Below are the code and all the weights of a small trained network. Each question names an input and a class and asks about switching units off, where a switched-off unit gives its printed mean instead of its output.

import numpy as np


def w(rows, s, z=0):
    codes = np.array(rows[::2]) - 128.0
    scale = np.full(codes.shape[1], s)
    scale[-1] = z or s
    return codes * scale


def norm(h):
    return h / np.sqrt((h * h).mean(-1, keepdims=True) + 1e-5)


def f(y):
    return np.maximum(y, 0)


def log_softmax(a):
    a = a - a.max(-1, keepdims=True)
    return a - np.log(np.exp(a).sum(-1, keepdims=True))


def net(x, mask):
    res = np.array(x, float).reshape(1, 3) / 4 @ E
    u = 0
    for l in range(3):
        y = f(norm(res) @ A[l][:, :-1].T + A[l][:, -1])
        res = res + np.where(mask[u : u + 7], y, B[l][:, -1]) @ B[l][:, :-1]
        u += 7
    return log_softmax(norm(res)[-1] @ U[:, :-1].T + U[:, -1])


A, B = {}, {}
E = w([
[65,108,181],'x0',
[145,2,89],'x1',
[52,127,25],'x2',
],0.0093)
A[0] = w([
[2,183,20,1],'L0N0',
[131,39,120,240],'L0N1',
[208,172,77,75],'L0N2',
[233,79,101,42],'L0N3',
[187,128,162,180],'L0N4',
[29,98,195,3],'L0N5',
[109,87,222,125],'L0N6',
],0.0072,0.0052)
B[0] = w([
[103,172,77,176],'L0N0',
[123,193,125,254],'L0N1',
[140,148,91,152],'L0N2',
[106,154,112,157],'L0N3',
[86,114,86,190],'L0N4',
[2,113,156,140],'L0N5',
[129,136,74,182],'L0N6',
],0.0099,0.0059)
A[1] = w([
[132,97,208,197],'L1N0',
[126,232,111,106],'L1N1',
[97,119,161,49],'L1N2',
[205,1,107,140],'L1N3',
[39,88,199,3],'L1N4',
[185,110,173,74],'L1N5',
[244,150,143,142],'L1N6',
],0.012,0.0057)
B[1] = w([
[64,158,8,206],'L1N0',
[192,111,208,253],'L1N1',
[130,65,104,136],'L1N2',
[148,118,170,241],'L1N3',
[43,90,171,170],'L1N4',
[86,149,34,157],'L1N5',
[73,132,55,222],'L1N6',
],0.013,0.0052)
A[2] = w([
[75,125,166,214],'L2N0',
[164,81,125,97],'L2N1',
[100,57,86,137],'L2N2',
[149,6,131,2],'L2N3',
[135,65,106,143],'L2N4',
[119,96,144,35],'L2N5',
[210,138,104,149],'L2N6',
],0.015,0.0044)
B[2] = w([
[210,50,81,209],'L2N0',
[167,147,202,152],'L2N1',
[185,217,204,253],'L2N2',
[158,238,161,173],'L2N3',
[85,155,145,194],'L2N4',
[134,199,118,132],'L2N5',
[123,1,105,216],'L2N6',
],0.0094,0.0063)
U = w([
[85,223,10,125],'0',
[202,197,237,172],'1',
[111,53,101,233],'2',
[190,8,193,79],'3',
[133,103,163,8],'4',
],0.017,0.013)

Each question gives the input, the list of numbers given to net, and the class t.
The units are the neurons (one row each of A and B). Each row of codes is followed by its name. A weight is (code - 128) times the scale printed after its matrix; where a second scale follows, it is the last column's (A, B and U).
mask holds one flag per neuron, layer by layer. A switched-off neuron (its flag False) gives its mean, the last column of its row in B, instead of its output. The means were averaged over made-up inputs and are rounded, as every weight is.
A unit's drop is (log p(t) with every unit on - log p(t) with that unit switched off) / (log p(t) with every unit on - log p(t) with every unit switched off).
The circuit of an input: a set's keep is (log p(t) with only the set's units on - log p(t) with every unit switched off) / (log p(t) with every unit on - log p(t) with every unit switched off). Starting from the 12 units with the biggest drops (on a tie, the unit counted first), units are removed one at a time, each time the one whose removal leaves the highest keep (on an exact tie, the one counted first), for as long as the keep stays at least 0.8.
units of the circuit, in order: the units of the circuit, biggest drop first
k most important neurons: the k neurons with the biggest drops, biggest first
top k neurons in layer l: the k neurons of layer l with the biggest drops, biggest first
input [-3,-4,-4], class 0: units of the circuit, in order	[L1N6]
input [5,7,8], class 0: units of the circuit, in order	[L2N2; L2N6]
input [0,8,-7], class 1: 3 most important neurons	[L1N3; L2N2; L0N4]
input [4,4,1], class 1: 4 most important neurons	[L1N0; L2N2; L1N6; L2N6]
input [-6,6,-3], class 1: top 2 neurons in layer 1	[L1N3; L1N0]
input [3,3,0], class 3: top 3 neurons in layer 0	[L0N1; L0N4; L0N0]
input [5,-2,4], class 2: units of the circuit, in order	[L2N2; L1N0; L2N0]
input [0,0,2], class 3: 3 most important neurons	[L1N1; L1N0; L1N6]
input [-5,-1,-3], class 2: top 2 neurons in layer 2	[L2N6; L2N2]
input [-7,-6,-4], class 2: top 2 neurons in layer 1	[L1N6; L1N1]
input [4,0,-3], class 2: 2 most important neurons	[L1N4; L0N0]
input [-5,-4,2], class 2: 2 most important neurons	[L2N6; L2N2]
input [-6,6,-7], class 0: 2 most important neurons	[L1N6; L1N1]
input [8,3,-8], class 0: units of the circuit, in order	[L1N0]
input [-5,-4,-3], class 2: top 2 neurons in layer 2	[L2N6; L2N2]
input [2,6,7], class 0: units of the circuit, in order	[L2N2; L2N6]
input [5,7,-8], class 0: 3 most important neurons	[L1N0; L1N5; L1N1]
input [-4,3,-4], class 0: top 2 neurons in layer 1	[L1N6; L1N1]
input [7,1,-2], class 2: 2 most important neurons	[L1N4; L2N0]
input [-1,6,-2], class 1: top neuron in layer 2	[L2N3]
